Here is a tiny trained network, its code and every weight. The questions are about switching its units off for an input and a target symbol, where a switched-off unit gives its printed mean instead of its output.

import numpy as np


def w(rows, s, z=0):
    codes = np.array(rows[::2]) - 128.0
    scale = np.full(codes.shape[1], s)
    scale[-1] = z or s
    return codes * scale


def norm(h):
    return h / np.sqrt((h * h).mean(-1, keepdims=True) + 1e-5)


def f(y):
    return y / 2 * (1 + np.tanh(0.7978845608 * (y + 0.044715 * y**3)))


def softmax(a):
    e = np.exp(a - a.max(-1, keepdims=True))
    return e / e.sum(-1, keepdims=True)


def log_softmax(a):
    a = a - a.max(-1, keepdims=True)
    return a - np.log(np.exp(a).sum(-1, keepdims=True))


def net(x, mask):
    ids = ['αβγζλμξπστφψω'.index(c) for c in x.split()]
    T = len(ids)
    res = E[ids] + P[:T]
    r = norm(res)
    for j in range(3):
        rows = slice(3 * j, 3 * j + 3)
        q, k, v = (r @ M[0][rows].T for M in (Q, K, V))
        z = softmax(np.where(np.tri(T) > 0, q @ k.T / 3**0.5, -1e9)) @ v
        o = O[0][rows]
        res = res + np.where(mask[j], z, o[:, -1]) @ o[:, :-1]
    y = f(norm(res) @ A[0][:, :-1].T + A[0][:, -1])
    res = res + np.where(mask[3:19], y, B[0][:, -1]) @ B[0][:, :-1]
    return log_softmax(norm(res)[-1] @ U[:, :-1].T + U[:, -1])


Q, K, V, O, A, B = {}, {}, {}, {}, {}, {}
E = w([
[173,127,157],'α',
[59,44,248],'β',
[170,120,152],'γ',
[152,105,118],'ζ',
[177,170,169],'λ',
[148,141,111],'μ',
[140,137,128],'ξ',
[162,129,159],'π',
[180,44,124],'σ',
[138,143,115],'τ',
[183,184,158],'φ',
[95,195,115],'ψ',
[132,155,25],'ω',
],0.018)
P = w([
[248,180,118],'0',
[197,149,142],'1',
[171,164,132],'2',
[150,144,150],'3',
[127,157,139],'4',
[137,107,133],'5',
[121,140,134],'6',
[128,143,138],'7',
],0.011)
Q[0] = w([
[188,188,92],'head 1',
[163,120,163],'head 1',
[117,81,186],'head 1',
[254,113,98],'head 2',
[160,102,154],'head 2',
[163,143,88],'head 2',
[71,120,142],'head 3',
[148,93,113],'head 3',
[66,34,116],'head 3',
],0.017)
K[0] = w([
[112,207,102],'head 1',
[130,174,167],'head 1',
[143,121,188],'head 1',
[43,90,113],'head 2',
[132,154,132],'head 2',
[79,87,118],'head 2',
[184,147,105],'head 3',
[147,139,138],'head 3',
[253,181,138],'head 3',
],0.017)
V[0] = w([
[113,79,48],'head 1',
[142,41,149],'head 1',
[116,175,97],'head 1',
[164,28,198],'head 2',
[153,154,11],'head 2',
[179,79,67],'head 2',
[91,157,160],'head 3',
[79,180,139],'head 3',
[121,97,206],'head 3',
],0.012)
O[0] = w([
[4,98,111,1],'head 1',
[87,67,1,61],'head 1',
[116,159,208,146],'head 1',
[216,57,109,199],'head 2',
[18,79,165,174],'head 2',
[91,30,149,226],'head 2',
[87,202,103,65],'head 3',
[45,197,89,41],'head 3',
[177,207,138,122],'head 3',
],0.0079,0.0052)
A[0] = w([
[127,142,116,108],'neuron 1',
[119,43,36,151],'neuron 2',
[104,85,233,74],'neuron 3',
[27,72,156,69],'neuron 4',
[52,90,147,114],'neuron 5',
[144,96,167,153],'neuron 6',
[139,171,87,208],'neuron 7',
[125,142,139,89],'neuron 8',
[120,135,151,74],'neuron 9',
[64,181,211,95],'neuron 10',
[173,80,100,196],'neuron 11',
[87,159,102,142],'neuron 12',
[119,145,158,89],'neuron 13',
[151,163,117,102],'neuron 14',
[128,155,5,250],'neuron 15',
[126,179,157,69],'neuron 16',
],0.018,0.0023)
B[0] = w([
[148,119,121,116],'neuron 1',
[169,161,224,177],'neuron 2',
[120,171,235,255],'neuron 3',
[225,250,117,188],'neuron 4',
[201,212,122,167],'neuron 5',
[99,159,156,232],'neuron 6',
[184,112,141,134],'neuron 7',
[120,116,131,126],'neuron 8',
[120,121,130,131],'neuron 9',
[33,136,60,199],'neuron 10',
[52,133,76,249],'neuron 11',
[120,174,123,124],'neuron 12',
[108,113,134,140],'neuron 13',
[154,112,89,146],'neuron 14',
[203,166,178,125],'neuron 15',
[141,75,143,153],'neuron 16',
],0.021,0.0075)
U = w([
[164,130,74,141],'α',
[137,124,112,4],'β',
[132,68,56,232],'γ',
[133,99,133,36],'ζ',
[182,131,113,118],'λ',
[114,136,147,171],'μ',
[126,117,125,95],'ξ',
[149,106,100,142],'π',
[150,23,186,133],'σ',
[117,125,148,82],'τ',
[169,112,142,173],'φ',
[60,142,84,172],'ψ',
[145,245,109,93],'ω',
],0.013,0.0044)

Each question gives the input, a string of symbols that net reads in full, and the target symbol t.
The units are the heads (3 rows each of Q, K, V and O) and the neurons (one row each of A and B). Each row of codes is followed by its name. A weight is (code - 128) times the scale printed after its matrix; where a second scale follows, it is the last column's (O, A, B and U).
mask holds one flag per unit, heads first, then neurons. A switched-off unit (its flag False) gives its mean, the last column of its rows in O or B, instead of its output. The means were averaged over made-up inputs and are rounded, as every weight is.
A unit's drop is (log p(t) with every unit on - log p(t) with that unit switched off) / (log p(t) with every unit on - log p(t) with every unit switched off).
The circuit of an input: a set's keep is (log p(t) with only the set's units on - log p(t) with every unit switched off) / (log p(t) with every unit on - log p(t) with every unit switched off). Starting from the 12 units with the biggest drops (on a tie, the unit counted first), units are removed one at a time, each time the one whose removal leaves the highest keep (on an exact tie, the one counted first), for as long as the keep stays at least 0.8.
circuit, biggest first: the units of the circuit, biggest drop first
most important unit: the unit with the biggest drop
top k neurons: the k neurons with the biggest drops, biggest first
which heads matter: for each layer, one digit per head in row order, 1 if its drop is at least 0.15 and else 0, layers parted by /
drop when u is switched off: that unit's drop, to one decimal
input ζ ψ τ, target ψ: which heads matter : 011
input σ γ ψ α α, target ψ: circuit, biggest first : (neuron 10; head 3; head 2)
input γ γ γ γ, target γ: which heads matter : 110
input γ σ α, target σ: circuit, biggest first : (neuron 4; head 2; neuron 5)
input μ σ γ γ, target σ: top 4 neurons : (neuron 4; neuron 10; neuron 5; neuron 3)
input γ σ μ γ, target σ: circuit, biggest first : (neuron 4; head 2)
input γ ψ γ, target ψ: circuit, biggest first : (neuron 10; head 2; head 3)
input μ μ τ τ ζ ψ μ ζ, target ψ: which heads matter : 010
input λ γ σ λ ξ α ψ ψ, target ψ: most important unit : head 1
input σ ζ ψ μ, target ψ: circuit, biggest first : (neuron 10; head 2)
input μ γ σ α π, target σ: top 3 neurons : (neuron 4; neuron 10; neuron 5)
input φ γ γ γ μ γ ξ σ, target σ: top 3 neurons : (neuron 2; neuron 4; neuron 10)
input γ μ γ σ γ λ, target σ: top 3 neurons : (neuron 4; neuron 5; neuron 10)
input γ γ γ γ γ γ, target γ: top 3 neurons : (neuron 3; neuron 11; neuron 4)
input α λ φ μ σ μ, target σ: circuit, biggest first : (head 2; neuron 4)
input γ σ σ π, target σ: top neuron : (neuron 4)
input τ σ σ μ, target σ: circuit, biggest first : (neuron 4; head 2)
input σ γ μ γ σ ζ, target σ: top 3 neurons : (neuron 2; neuron 4; neuron 3)
input γ γ σ ψ γ γ π, target γ: top 2 neurons : (neuron 3; neuron 10)
input σ σ σ μ γ ψ α λ, target ψ: most important unit : neuron 10
input γ γ μ ξ α γ ψ β, target ω: top 2 neurons : (neuron 4; neuron 5)
input μ μ γ ψ τ, target ψ: drop when neuron 10 is switched off : 0.5
input α σ α, target σ: drop when neuron 4 is switched off : 0.5
input φ ω ζ γ π ψ γ, target ψ: drop when head 2 is switched off : 0.4
input τ ψ μ, target ψ: drop when head 2 is switched off : 0.3
